Below are the code and all the weights of a small trained network. Each question names an input and a class and asks about switching units off, where a switched-off unit gives its printed mean instead of its output.

import numpy as np


def w(rows, s, z=0):
    codes = np.array(rows[::2]) - 128.0
    scale = np.full(codes.shape[1], s)
    scale[-1] = z or s
    return codes * scale


def f(y):
    return np.maximum(y, 0)


def log_softmax(a):
    a = a - a.max(-1, keepdims=True)
    return a - np.log(np.exp(a).sum(-1, keepdims=True))


def net(x, mask):
    res = np.array(x, float).reshape(1, 7) / 4 @ E
    y = f(res @ A[0][:, :-1].T + A[0][:, -1])
    res = res + np.where(mask, y, B[0][:, -1]) @ B[0][:, :-1]
    return log_softmax(res[-1] @ U[:, :-1].T + U[:, -1])


A, B = {}, {}
E = w([
[67,194,70,94],'x0',
[66,116,174,255],'x1',
[151,123,49,200],'x2',
[64,111,108,67],'x3',
[65,19,131,98],'x4',
[87,176,179,146],'x5',
[111,158,76,194],'x6',
],0.0082)
A[0] = w([
[165,121,38,140,168],'neuron 0',
[80,73,161,129,162],'neuron 1',
[141,190,122,96,252],'neuron 2',
[155,133,77,43,204],'neuron 3',
[113,92,174,6,251],'neuron 4',
[233,177,39,153,243],'neuron 5',
[41,156,143,168,200],'neuron 6',
[90,163,110,163,170],'neuron 7',
[181,123,208,163,185],'neuron 8',
[150,70,165,135,217],'neuron 9',
[78,184,96,95,208],'neuron 10',
[184,156,126,123,186],'neuron 11',
[68,88,180,110,202],'neuron 12',
],0.011,0.0037)
B[0] = w([
[187,19,51,119,182],'neuron 0',
[24,66,159,67,184],'neuron 1',
[177,160,123,180,183],'neuron 2',
[166,185,65,63,207],'neuron 3',
[96,194,91,28,247],'neuron 4',
[243,88,131,154,231],'neuron 5',
[20,113,105,244,179],'neuron 6',
[133,96,95,254,160],'neuron 7',
[138,158,218,126,190],'neuron 8',
[106,78,248,41,189],'neuron 9',
[115,159,61,191,174],'neuron 10',
[221,149,121,131,172],'neuron 11',
[65,127,161,127,197],'neuron 12',
],0.0077,0.013)
U = w([
[113,243,93,77,68],'0',
[51,115,114,233,253],'1',
[158,182,229,155,84],'2',
[178,58,79,139,69],'3',
[33,65,194,48,170],'4',
],0.011,0.0017)

Each question gives the input, the list of numbers given to net, and the class t.
The units are the neurons (one row each of A and B). Each row of codes is followed by its name. A weight is (code - 128) times the scale printed after its matrix; where a second scale follows, it is the last column's (A, B and U).
mask holds one flag per neuron, in row order. A switched-off neuron (its flag False) gives its mean, the last column of its row in B, instead of its output. The means were averaged over made-up inputs and are rounded, as every weight is.
A unit's drop is (log p(t) with every unit on - log p(t) with that unit switched off) / (log p(t) with every unit on - log p(t) with every unit switched off).
The circuit of an input: a set's keep is (log p(t) with only the set's units on - log p(t) with every unit switched off) / (log p(t) with every unit on - log p(t) with every unit switched off). Starting from the 12 units with the biggest drops (on a tie, the unit counted first), units are removed one at a time, each time the one whose removal leaves the highest keep (on an exact tie, the one counted first), for as long as the keep stays at least 0.8.
circuit, biggest first: the units of the circuit, biggest drop first
k most important neurons: the k neurons with the biggest drops, biggest first
drop of u: that unit's drop, to one decimal
input [-1,6,2,-7,-6,-7,2], class 3: 2 most important neurons => (neuron 0; neuron 5)
input [6,2,4,2,-4,-7,-7], class 3: circuit, biggest first => (neuron 4; neuron 0)
input [5,8,2,6,0,-7,-7], class 1: circuit, biggest first => (neuron 6; neuron 9)
input [4,5,-7,-1,8,0,6], class 1: circuit, biggest first => (neuron 6)
input [6,-7,1,-7,1,7,4], class 3: 2 most important neurons => (neuron 4; neuron 5)
input [6,2,0,-7,-7,6,-1], class 1: circuit, biggest first => (neuron 6; neuron 7)
input [4,1,-2,-3,1,-7,-4], class 0: 2 most important neurons => (neuron 1; neuron 5)
input [8,7,2,-4,-8,-8,-5], class 3: circuit, biggest first => (neuron 5; neuron 0)
input [3,-3,-5,-8,2,-4,-7], class 0: circuit, biggest first => (neuron 4; neuron 3)
input [2,2,-8,7,-4,1,-5], class 0: circuit, biggest first => (neuron 4; neuron 9)
input [4,-5,-6,4,5,-7,-5], class 0: 2 most important neurons => (neuron 3; neuron 4)
input [3,3,-7,-2,-7,-5,2], class 2: 3 most important neurons => (neuron 4; neuron 0; neuron 3)
input [8,0,3,-4,8,5,2], class 1: drop of neuron 12 => 0.0
input [6,8,5,7,8,4,-5], class 1: circuit, biggest first => (neuron 6)
input [3,3,8,-8,-5,1,1], class 3: drop of neuron 5 => 0.4
input [4,4,4,-1,3,-7,-7], class 4: drop of neuron 10 => 0.1
